Here is a tiny trained network, its code and every weight. The questions are about switching its units off for an input and a target symbol, where a switched-off unit gives its printed mean instead of its output.

import numpy as np


def w(rows, s, z=0):
    codes = np.array(rows[::2]) - 128.0
    scale = np.full(codes.shape[1], s)
    scale[-1] = z or s
    return codes * scale


def f(y):
    return y / 2 * (1 + np.tanh(0.7978845608 * (y + 0.044715 * y**3)))


def softmax(a):
    e = np.exp(a - a.max(-1, keepdims=True))
    return e / e.sum(-1, keepdims=True)


def log_softmax(a):
    a = a - a.max(-1, keepdims=True)
    return a - np.log(np.exp(a).sum(-1, keepdims=True))


def net(x, mask):
    ids = ['αγηθλμπτφω'.index(c) for c in x.split()]
    T = len(ids)
    res = E[ids] + P[:T]
    r = res
    for j in range(2):
        rows = slice(4 * j, 4 * j + 4)
        q, k, v = (r @ M[0][rows].T for M in (Q, K, V))
        z = softmax(np.where(np.tri(T) > 0, q @ k.T / 4**0.5, -1e9)) @ v
        o = O[0][rows]
        res = res + np.where(mask[j], z, o[:, -1]) @ o[:, :-1]
    y = f(res @ A[0][:, :-1].T + A[0][:, -1])
    res = res + np.where(mask[2:6], y, B[0][:, -1]) @ B[0][:, :-1]
    return log_softmax(res[-1] @ U[:, :-1].T + U[:, -1])


Q, K, V, O, A, B = {}, {}, {}, {}, {}, {}
E = w([
[70,56,130,255,177,153],'α',
[247,213,247,121,106,145],'γ',
[28,3,48,141,213,113],'η',
[94,216,145,124,86,29],'θ',
[130,116,165,136,149,132],'λ',
[78,81,66,178,204,246],'μ',
[10,112,101,31,126,124],'π',
[200,137,75,180,253,86],'τ',
[165,183,185,90,115,242],'φ',
[2,124,131,175,109,50],'ω',
],0.0086)
P = w([
[59,232,176,114,253,42],'0',
[33,216,202,136,69,121],'1',
[53,117,179,188,54,176],'2',
[68,194,169,198,133,116],'3',
[149,134,98,124,19,84],'4',
[1,202,193,179,105,161],'5',
[191,97,51,91,65,42],'6',
[14,228,181,201,98,169],'7',
[150,97,85,129,32,46],'8',
[15,190,212,232,126,176],'9',
],0.0087)
Q[0] = w([
[2,194,135,129,170,206],'h1',
[56,208,210,143,232,130],'h1',
[208,36,5,49,69,69],'h1',
[123,147,124,208,168,196],'h1',
[63,185,206,144,172,163],'h2',
[227,93,94,19,48,87],'h2',
[31,190,219,138,38,104],'h2',
[67,179,77,187,113,119],'h2',
],0.0082)
K[0] = w([
[146,152,200,157,207,124],'h1',
[83,210,151,159,216,94],'h1',
[220,69,101,158,24,142],'h1',
[102,162,164,85,132,77],'h1',
[100,132,141,89,246,163],'h2',
[105,49,52,176,30,192],'h2',
[98,75,159,103,210,110],'h2',
[119,78,139,93,205,118],'h2',
],0.011)
V[0] = w([
[194,94,123,212,187,247],'h1',
[84,177,124,101,171,249],'h1',
[110,125,43,10,117,197],'h1',
[232,201,197,50,92,119],'h1',
[14,88,150,118,83,156],'h2',
[148,24,66,116,142,96],'h2',
[202,178,169,94,87,79],'h2',
[111,83,82,91,167,211],'h2',
],0.011)
O[0] = w([
[109,42,236,131,220,27,1],'h1',
[219,48,119,238,115,34,196],'h1',
[177,245,69,248,94,21,125],'h1',
[20,121,91,96,23,52,98],'h1',
[225,80,192,176,107,233,188],'h2',
[65,171,177,162,233,116,35],'h2',
[80,173,113,63,22,99,90],'h2',
[101,184,180,254,143,18,109],'h2',
],0.0089,0.0091)
A[0] = w([
[149,111,164,37,127,81,1],'n1',
[166,110,198,85,174,118,44],'n2',
[194,192,200,91,142,106,218],'n3',
[1,44,183,91,154,123,246],'n4',
],0.0085,0.006)
B[0] = w([
[218,206,254,229,70,200,140],'n1',
[179,101,203,65,7,80,183],'n2',
[3,158,157,131,154,115,205],'n3',
[219,249,162,15,185,19,254],'n4',
],0.0055,0.0048)
U = w([
[133,59,185,85,150,159,63],'α',
[90,126,148,89,110,121,123],'γ',
[1,193,163,174,218,181,222],'η',
[60,86,102,99,114,182,2],'θ',
[64,114,143,103,144,158,156],'λ',
[167,111,162,175,165,44,126],'μ',
[174,187,44,169,143,134,135],'π',
[89,175,106,102,205,104,205],'τ',
[104,45,90,158,78,42,170],'φ',
[89,74,130,112,146,218,8],'ω',
],0.0065,0.0061)

Each question gives the input, a string of symbols that net reads in full, and the target symbol t.
The units are the heads (4 rows each of Q, K, V and O) and the neurons (one row each of A and B). Each row of codes is followed by its name. A weight is (code - 128) times the scale printed after its matrix; where a second scale follows, it is the last column's (O, A, B and U).
mask holds one flag per unit, heads first, then neurons. A switched-off unit (its flag False) gives its mean, the last column of its rows in O or B, instead of its output. The means were averaged over made-up inputs and are rounded, as every weight is.
A unit's drop is (log p(t) with every unit on - log p(t) with that unit switched off) / (log p(t) with every unit on - log p(t) with every unit switched off).
The circuit of an input: a set's keep is (log p(t) with only the set's units on - log p(t) with every unit switched off) / (log p(t) with every unit on - log p(t) with every unit switched off). Starting from all 6 units, units are removed one at a time, each time the one whose removal leaves the highest keep (on an exact tie, the one counted first), for as long as the keep stays at least 0.8.
circuit, biggest first: the units of the circuit, biggest drop first
k most important neurons: the k neurons with the biggest drops, biggest first
which heads matter: for each layer, one digit per head in row order, 1 if its drop is at least 0.15 and else 0, layers parted by /
drop when u is switched off: that unit's drop, to one decimal
input π τ γ μ φ ω, target π: circuit, biggest first : h1
input θ μ π π π φ, target θ: circuit, biggest first : h1; h2
input α π π π φ μ φ, target φ: which heads matter : 10
input π π α π φ π μ, target φ: which heads matter : 10
input τ π π π η α π α π π, target τ: circuit, biggest first : n4; h2; h1
input τ λ φ ω π α τ φ π φ, target τ: circuit, biggest first : h2; n4; h1
input ω μ φ ω, target ω: circuit, biggest first : h1; h2
input η φ α α ω θ π φ, target η: which heads matter : 01
input γ φ π φ μ φ, target γ: circuit, biggest first : h1; n4; h2
input η η τ, target η: circuit, biggest first : h2; h1
input τ α φ, target τ: circuit, biggest first : h2; n4; h1
input τ α α λ λ α, target τ: circuit, biggest first : n4; h2; h1
input α η α γ λ φ φ η π φ, target α: drop when n2 is switched off : 0.2
input π π π τ μ η τ, target μ: most important neuron : n2
input α α π τ π ω, target α: drop when h1 is switched off : 1.0
input π φ φ, target π: drop when h1 is switched off : 1.1
input α α μ ω γ μ, target α: 2 most important neurons : n2; n4
